Below are the code and all the weights of a small trained network. Each question names an input and a class and asks about switching units off, where a switched-off unit gives its printed mean instead of its output.

import numpy as np


def w(rows, s, z=0):
    codes = np.array(rows[::2]) - 128.0
    scale = np.full(codes.shape[1], s)
    scale[-1] = z or s
    return codes * scale


def norm(h):
    return h / np.sqrt((h * h).mean(-1, keepdims=True) + 1e-5)


def f(y):
    return y / 2 * (1 + np.tanh(0.7978845608 * (y + 0.044715 * y**3)))


def log_softmax(a):
    a = a - a.max(-1, keepdims=True)
    return a - np.log(np.exp(a).sum(-1, keepdims=True))


def net(x, mask):
    res = np.array(x, float).reshape(1, 8) / 4 @ E
    u = 0
    for l in range(3):
        y = f(norm(res) @ A[l][:, :-1].T + A[l][:, -1])
        res = res + np.where(mask[u : u + 10], y, B[l][:, -1]) @ B[l][:, :-1]
        u += 10
    return log_softmax(norm(res)[-1] @ U[:, :-1].T + U[:, -1])


A, B = {}, {}
E = w([
[126,129,127,128,127,128,128,131,127],'x0',
[89,185,250,63,51,136,199,130,160],'x1',
[123,129,126,128,127,127,127,126,128],'x2',
[124,130,127,129,126,126,127,128,126],'x3',
[131,127,129,127,129,129,129,128,130],'x4',
[135,126,130,128,129,131,129,131,127],'x5',
[78,35,90,174,130,157,212,52,79],'x6',
[182,166,100,140,201,6,193,159,159],'x7',
],0.023)
A[0] = w([
[164,113,128,134,153,157,103,142,125,51],'0.n0',
[150,110,111,124,178,105,180,128,133,101],'0.n1',
[133,54,15,166,177,140,102,130,98,134],'0.n2',
[149,123,55,140,179,120,3,149,128,232],'0.n3',
[90,163,108,138,120,100,118,108,102,152],'0.n4',
[102,92,80,140,135,134,135,93,133,130],'0.n5',
[105,79,118,135,117,151,232,110,122,1],'0.n6',
[196,101,154,124,122,150,133,127,138,106],'0.n7',
[149,159,112,130,183,30,210,137,135,191],'0.n8',
[132,194,156,113,119,128,93,172,134,153],'0.n9',
],0.039,0.009)
B[0] = w([
[119,133,74,94,111,49,71,78,103,147],'0.n0',
[200,107,136,191,63,255,105,147,107,177],'0.n1',
[184,53,155,170,235,146,100,93,148,249],'0.n2',
[70,232,91,140,34,118,168,184,65,254],'0.n3',
[102,109,129,132,145,174,107,149,131,134],'0.n4',
[67,44,56,75,145,76,133,28,155,178],'0.n5',
[92,211,94,175,67,166,149,164,70,190],'0.n6',
[152,98,136,136,120,147,82,205,74,131],'0.n7',
[145,111,53,104,138,43,175,177,232,244],'0.n8',
[162,112,174,102,165,142,96,58,164,200],'0.n9',
],0.041,0.039)
A[1] = w([
[64,163,174,137,160,177,97,76,60,161],'1.n0',
[50,137,150,115,86,106,137,158,34,86],'1.n1',
[139,135,124,138,164,70,157,142,78,33],'1.n2',
[108,82,105,101,124,112,149,93,111,68],'1.n3',
[88,167,218,131,150,175,92,48,6,253],'1.n4',
[182,93,226,71,148,170,74,136,212,154],'1.n5',
[136,135,134,155,139,51,128,189,71,91],'1.n6',
[163,176,181,78,163,15,108,195,110,90],'1.n7',
[55,150,128,107,4,178,250,151,130,76],'1.n8',
[106,203,55,133,51,108,135,160,88,56],'1.n9',
],0.035,0.0049)
B[1] = w([
[134,112,146,87,128,45,87,153,92,184],'1.n0',
[165,174,127,136,158,118,120,109,1,179],'1.n1',
[167,127,131,92,105,168,151,174,177,141],'1.n2',
[136,95,129,135,151,84,155,198,169,148],'1.n3',
[177,73,132,82,19,95,73,137,58,203],'1.n4',
[220,195,191,139,116,153,145,41,152,199],'1.n5',
[127,152,141,134,70,185,118,87,160,157],'1.n6',
[81,122,86,136,189,64,184,140,167,162],'1.n7',
[104,179,124,150,151,147,99,178,100,231],'1.n8',
[80,141,186,146,94,174,133,142,101,253],'1.n9',
],0.051,0.038)
A[2] = w([
[76,213,148,151,98,83,157,159,120,52],'2.n0',
[31,143,135,125,104,181,200,156,160,71],'2.n1',
[81,197,92,139,29,109,181,196,82,114],'2.n2',
[91,110,103,135,216,130,175,179,182,17],'2.n3',
[81,97,148,11,172,125,140,65,253,40],'2.n4',
[108,186,135,198,227,160,170,94,125,149],'2.n5',
[121,200,144,136,155,201,114,157,132,72],'2.n6',
[115,118,174,131,102,181,182,73,128,58],'2.n7',
[86,221,158,174,129,207,203,126,184,32],'2.n8',
[129,72,181,128,208,139,80,101,115,2],'2.n9',
],0.042,0.0055)
B[2] = w([
[157,87,66,140,85,122,156,138,102,201],'2.n0',
[139,122,119,126,145,128,49,165,231,174],'2.n1',
[60,175,167,92,175,160,98,161,131,253],'2.n2',
[118,149,211,146,107,224,112,60,65,168],'2.n3',
[68,144,127,125,168,48,167,105,52,153],'2.n4',
[151,151,125,156,107,123,229,172,175,150],'2.n5',
[124,91,143,113,106,105,148,92,202,168],'2.n6',
[106,116,118,126,94,150,141,135,117,139],'2.n7',
[135,108,94,108,211,122,100,165,253,187],'2.n8',
[111,107,100,59,81,82,111,152,158,152],'2.n9',
],0.061,0.053)
U = w([
[73,175,155,97,75,137,65,190,37,157],'0',
[65,181,109,145,151,173,137,212,211,251],'1',
[213,149,197,94,63,110,109,68,111,72],'2',
[144,158,144,124,166,61,214,79,193,55],'3',
[127,6,82,111,101,75,99,108,88,136],'4',
[170,45,74,206,125,180,187,108,177,33],'5',
],0.021,0.0029)

Each question gives the input, the list of numbers given to net, and the class t.
The units are the neurons (one row each of A and B). Each row of codes is followed by its name. A weight is (code - 128) times the scale printed after its matrix; where a second scale follows, it is the last column's (A, B and U).
mask holds one flag per neuron, layer by layer. A switched-off neuron (its flag False) gives its mean, the last column of its row in B, instead of its output. The means were averaged over made-up inputs and are rounded, as every weight is.
A unit's drop is (log p(t) with every unit on - log p(t) with that unit switched off) / (log p(t) with every unit on - log p(t) with every unit switched off).
The circuit of an input: a set's keep is (log p(t) with only the set's units on - log p(t) with every unit switched off) / (log p(t) with every unit on - log p(t) with every unit switched off). Starting from the 12 units with the biggest drops (on a tie, the unit counted first), units are removed one at a time, each time the one whose removal leaves the highest keep (on an exact tie, the one counted first), for as long as the keep stays at least 0.8.
circuit, biggest first: the units of the circuit, biggest drop first
unit that matters most: the unit with the biggest drop
top k neurons: the k neurons with the biggest drops, biggest first
top k neurons in layer l: the k neurons of layer l with the biggest drops, biggest first
drop when u is switched off: that unit's drop, to one decimal
input [-5,0,-5,2,-5,-5,1,7], class 5: circuit, biggest first => (0.n3 2.n2)
input [8,0,4,-1,2,1,7,1], class 5: unit that matters most => 0.n3
input [-7,3,-2,3,4,3,6,-7], class 0: top 2 neurons => (0.n8 0.n2)
input [-6,0,5,8,0,8,-3,-2], class 0: top 2 neurons => (0.n8 0.n2)
input [2,7,7,0,4,-3,0,-7], class 2: circuit, biggest first => (0.n3 1.n5)
input [4,1,-2,-2,-1,8,-3,-6], class 2: top 2 neurons => (0.n8 0.n3)
input [5,1,4,-8,2,-7,1,-4], class 0: top 2 neurons => (0.n8 0.n2)
input [-4,3,8,-3,6,3,0,3], class 3: top 2 neurons => (0.n3 0.n6)
input [8,-4,8,3,5,4,7,1], class 5: top 2 neurons => (0.n2 1.n4)
input [8,1,-3,-5,-8,-7,-6,5], class 3: top 3 neurons => (0.n9 0.n6 0.n3)
input [-3,-3,1,-4,-8,-7,0,-1], class 0: top 2 neurons in layer 0 => (0.n3 0.n9)
input [8,-1,-5,5,2,7,7,1], class 5: top 2 neurons => (0.n2 0.n3)
input [-2,-5,7,1,-5,0,3,-1], class 4: top 2 neurons => (0.n2 0.n8)
input [-8,-3,3,7,6,-1,-2,-6], class 0: circuit, biggest first => (0.n8)
input [7,-5,3,0,-1,3,1,2], class 5: top 2 neurons => (0.n2 2.n2)
input [6,-8,2,2,-8,-5,-1,-1], class 0: top 2 neurons in layer 0 => (0.n3 0.n8)
input [2,-1,-3,-3,-7,-4,7,5], class 5: top 2 neurons => (0.n3 0.n2)
input [-4,-5,-2,6,-1,1,-1,-8], class 0: top 2 neurons in layer 0 => (0.n8 0.n3)
input [8,-6,-3,0,-5,8,-8,0], class 0: top 3 neurons => (0.n8 0.n3 1.n1)
input [6,-8,-6,8,-7,-3,7,1], class 5: circuit, biggest first => (0.n2)
input [-5,0,5,3,3,3,-5,-6], class 0: top 2 neurons in layer 0 => (0.n8 0.n2)
input [7,0,5,8,2,-1,7,-6], class 4: top 3 neurons in layer 0 => (0.n3 0.n8 0.n5)
input [-6,-4,0,3,0,-3,7,7], class 5: drop when 0.n2 is switched off => 0.4
input [-2,-5,-8,-2,2,-7,7,-8], class 4: drop when 0.n2 is switched off => 0.2
input [1,-4,1,3,-1,-1,1,-3], class 4: top 2 neurons in layer 0 => (0.n2 0.n8)
input [-3,0,1,-2,6,8,7,-1], class 4: drop when 0.n5 is switched off => 0.2
input [5,-1,1,3,-1,-7,3,-6], class 4: top neuron => (0.n3)
input [2,-3,1,5,6,-8,4,1], class 5: drop when 0.n2 is switched off => 0.7
